Below is a small trained network, with its code and all its weights. Each question gives an input and a target symbol and asks what happens when units are switched off, that is, made to give their printed mean instead of their output.

import numpy as np


def w(rows, s, z=0):
    codes = np.array(rows[::2]) - 128.0
    scale = np.full(codes.shape[1], s)
    scale[-1] = z or s
    return codes * scale


def norm(h):
    return h / np.sqrt((h * h).mean(-1, keepdims=True) + 1e-5)


def f(y):
    return y / 2 * (1 + np.tanh(0.7978845608 * (y + 0.044715 * y**3)))


def softmax(a):
    e = np.exp(a - a.max(-1, keepdims=True))
    return e / e.sum(-1, keepdims=True)


def log_softmax(a):
    a = a - a.max(-1, keepdims=True)
    return a - np.log(np.exp(a).sum(-1, keepdims=True))


def net(x, mask):
    ids = ['Λαζηξτ'.index(c) for c in x.split()]
    T = len(ids)
    res = E[ids] + P[:T]
    u = 0
    for l in range(2):
        q, k, v = (norm(res) @ M[l].T for M in (Q, K, V))
        z = softmax(np.where(np.tri(T) > 0, q @ k.T / 4**0.5, -1e9)) @ v
        res = res + np.where(mask[u], z, O[l][:, -1]) @ O[l][:, :-1]
        u += 1
        y = f(norm(res) @ A[l][:, :-1].T + A[l][:, -1])
        res = res + np.where(mask[u : u + 8], y, B[l][:, -1]) @ B[l][:, :-1]
        u += 8
    return log_softmax(norm(res)[-1] @ U[:, :-1].T + U[:, -1])


Q, K, V, O, A, B = {}, {}, {}, {}, {}, {}
E = w([
[22,74,168,104,68,143],'Λ',
[144,124,150,173,119,31],'α',
[157,121,209,140,203,64],'ζ',
[137,144,221,104,44,115],'η',
[56,120,20,218,110,111],'ξ',
[250,114,33,216,171,128],'τ',
],0.02)
P = w([
[236,4,163,104,126,207],'0',
[106,78,83,108,90,117],'1',
[141,100,91,142,63,113],'2',
[179,124,227,198,179,164],'3',
[99,111,46,74,70,125],'4',
[158,104,93,158,63,89],'5',
[143,204,170,189,170,179],'6',
[113,130,2,45,56,136],'7',
[137,85,96,174,63,73],'8',
[119,244,129,172,163,182],'9',
],0.016)
Q[0] = w([
[110,101,239,128,243,163],'0.h1',
[26,72,126,71,69,116],'0.h1',
[254,169,245,164,152,90],'0.h1',
[207,53,15,163,67,29],'0.h1',
],0.0086)
K[0] = w([
[188,7,143,99,108,154],'0.h1',
[85,180,134,129,216,252],'0.h1',
[134,92,5,2,37,70],'0.h1',
[137,219,98,50,213,180],'0.h1',
],0.0087)
V[0] = w([
[220,99,65,161,127,196],'0.h1',
[106,99,177,56,254,120],'0.h1',
[147,11,106,115,145,163],'0.h1',
[234,121,116,172,126,166],'0.h1',
],0.0061)
O[0] = w([
[98,174,116,81,192,93,125],'0.h1',
[150,2,108,106,181,178,67],'0.h1',
[121,134,59,105,63,181,252],'0.h1',
[249,153,116,136,99,168,191],'0.h1',
],0.0087,0.0021)
A[0] = w([
[147,171,195,123,246,161,106],'0.n1',
[80,147,197,16,119,180,50],'0.n2',
[73,129,58,177,144,146,7],'0.n3',
[64,111,94,84,85,137,189],'0.n4',
[198,68,184,8,140,117,128],'0.n5',
[131,183,167,107,96,81,2],'0.n6',
[93,128,139,134,192,68,118],'0.n7',
[114,131,69,182,130,119,186],'0.n8',
],0.014,0.0079)
B[0] = w([
[35,159,76,197,189,179,192],'0.n1',
[177,71,41,133,193,184,164],'0.n2',
[68,93,190,185,126,162,148],'0.n3',
[139,115,158,9,65,120,239],'0.n4',
[122,26,154,249,140,188,254],'0.n5',
[90,42,132,210,99,178,151],'0.n6',
[101,115,93,60,196,185,181],'0.n7',
[108,129,170,149,196,125,237],'0.n8',
],0.013,0.0063)
Q[1] = w([
[17,73,230,15,165,151],'1.h1',
[54,105,201,98,207,223],'1.h1',
[43,177,232,196,92,90],'1.h1',
[78,146,209,122,1,184],'1.h1',
],0.0095)
K[1] = w([
[56,72,175,73,106,153],'1.h1',
[163,57,158,33,127,123],'1.h1',
[115,110,196,171,70,103],'1.h1',
[100,184,254,92,60,179],'1.h1',
],0.012)
V[1] = w([
[219,110,70,99,94,97],'1.h1',
[83,81,75,179,113,87],'1.h1',
[132,71,153,111,76,1],'1.h1',
[65,177,230,112,85,100],'1.h1',
],0.008)
O[1] = w([
[210,200,131,94,102,148,155],'1.h1',
[86,190,78,184,114,102,246],'1.h1',
[80,173,160,65,37,55,252],'1.h1',
[136,10,147,100,68,254,50],'1.h1',
],0.0093,0.0026)
A[1] = w([
[129,169,208,119,101,206,136],'1.n1',
[98,121,177,100,97,210,76],'1.n2',
[171,125,177,169,242,254,124],'1.n3',
[40,148,19,139,59,175,28],'1.n4',
[113,178,245,147,189,169,2],'1.n5',
[113,119,71,96,59,135,176],'1.n6',
[62,206,127,137,121,124,23],'1.n7',
[173,139,38,87,120,55,9],'1.n8',
],0.013,0.0066)
B[1] = w([
[136,154,146,199,202,139,162],'1.n1',
[94,187,132,154,142,94,172],'1.n2',
[133,50,228,186,45,97,254],'1.n3',
[130,82,83,248,114,102,143],'1.n4',
[150,108,172,83,169,199,157],'1.n5',
[110,163,122,139,196,117,181],'1.n6',
[177,96,81,196,55,127,149],'1.n7',
[148,84,116,179,127,230,138],'1.n8',
],0.016,0.0094)
U = w([
[138,116,76,34,99,138,252],'Λ',
[171,128,102,113,48,34,13],'α',
[221,6,174,110,87,104,158],'ζ',
[133,193,210,139,130,134,64],'η',
[18,152,34,149,137,148,69],'ξ',
[167,184,82,124,157,197,253],'τ',
],0.013,0.007)

Each question gives the input, a string of symbols that net reads in full, and the target symbol t.
The units are the heads (4 rows each of Q, K, V and O) and the neurons (one row each of A and B). Each row of codes is followed by its name. A weight is (code - 128) times the scale printed after its matrix; where a second scale follows, it is the last column's (O, A, B and U).
mask holds one flag per unit, layer by layer, with each layer's heads first. A switched-off unit (its flag False) gives its mean, the last column of its rows in O or B, instead of its output. The means were averaged over made-up inputs and are rounded, as every weight is.
A unit's drop is (log p(t) with every unit on - log p(t) with that unit switched off) / (log p(t) with every unit on - log p(t) with every unit switched off).
The circuit of an input: a set's keep is (log p(t) with only the set's units on - log p(t) with every unit switched off) / (log p(t) with every unit on - log p(t) with every unit switched off). Starting from the 12 units with the biggest drops (on a tie, the unit counted first), units are removed one at a time, each time the one whose removal leaves the highest keep (on an exact tie, the one counted first), for as long as the keep stays at least 0.8.
circuit, biggest first: the units of the circuit, biggest drop first
most important unit: the unit with the biggest drop
top k neurons: the k neurons with the biggest drops, biggest first
top k neurons in layer l: the k neurons of layer l with the biggest drops, biggest first
input ζ η τ η η ζ, target η: circuit, biggest first	0.h1, 1.n3
input ξ ζ α ξ ξ η τ η ζ τ, target η: top 3 neurons	0.n4, 1.n3, 0.n5
input Λ Λ η η ζ α Λ η, target Λ: circuit, biggest first	0.n4, 1.n3
input ζ α ζ α ζ τ η α, target ξ: top 3 neurons	1.n3, 1.n6, 0.n3
input α ζ ζ ξ ξ ζ, target ξ: most important unit	0.h1
input η τ ξ α η, target ξ: top 4 neurons	1.n3, 0.n2, 1.n6, 0.n8
input ξ Λ τ Λ Λ Λ ξ, target η: circuit, biggest first	0.n8, 0.n5, 0.n1
input ζ τ ζ ξ ζ α η ξ η ζ, target ξ: top 3 neurons	0.n1, 0.n5, 0.n8
input α η Λ η α τ τ τ Λ α, target τ: top 3 neurons in layer 0	0.n7, 0.n1, 0.n5
input ζ Λ ζ, target Λ: top 3 neurons in layer 0	0.n5, 0.n1, 0.n8
input η ζ α, target α: top 3 neurons	1.n3, 0.n4, 0.n7
input Λ Λ Λ η Λ ζ Λ η ζ, target Λ: top 2 neurons in layer 1	1.n3, 1.n1
input η Λ τ, target τ: top 3 neurons	0.n5, 1.n3, 1.n8
input α η ξ η α Λ, target Λ: top 3 neurons	0.n4, 1.n3, 0.n5
input α ζ ζ τ Λ η τ η Λ Λ, target τ: top 3 neurons	0.n4, 0.n8, 0.n5
input τ η ζ η α ξ Λ, target ζ: top 3 neurons	0.n2, 1.n3, 0.n5
input ζ ζ α ζ Λ Λ Λ, target τ: circuit, biggest first	0.n8, 1.n3, 0.n5, 1.n1
input α Λ τ α Λ ζ α Λ α η, target ζ: top 4 neurons in layer 0	0.n2, 0.n7, 0.n8, 0.n5
input ξ Λ ζ Λ, target η: top 2 neurons	0.n8, 0.n7
input τ η α ζ ζ ζ ζ τ ζ, target τ: top 2 neurons	0.n5, 0.n7
input Λ τ α η η α ξ, target ζ: most important unit	0.n3
input ζ η Λ τ α ζ, target η: top neuron	1.n3
input τ ζ η Λ η, target Λ: circuit, biggest first	1.n3, 0.n4
input η ζ Λ Λ, target η: top 3 neurons	1.n2, 0.n1, 0.n6
input τ ξ ζ ζ α η τ, target η: top 3 neurons	1.n3, 0.n8, 0.n1
input ξ τ α τ ξ ξ Λ α, target Λ: top 2 neurons in layer 0	0.n4, 0.n1
input Λ ξ η ζ α α ζ η η τ, target ζ: top 2 neurons in layer 0	0.n8, 0.n2
input ζ Λ α ζ α ζ, target α: top 2 neurons in layer 0	0.n5, 0.n4
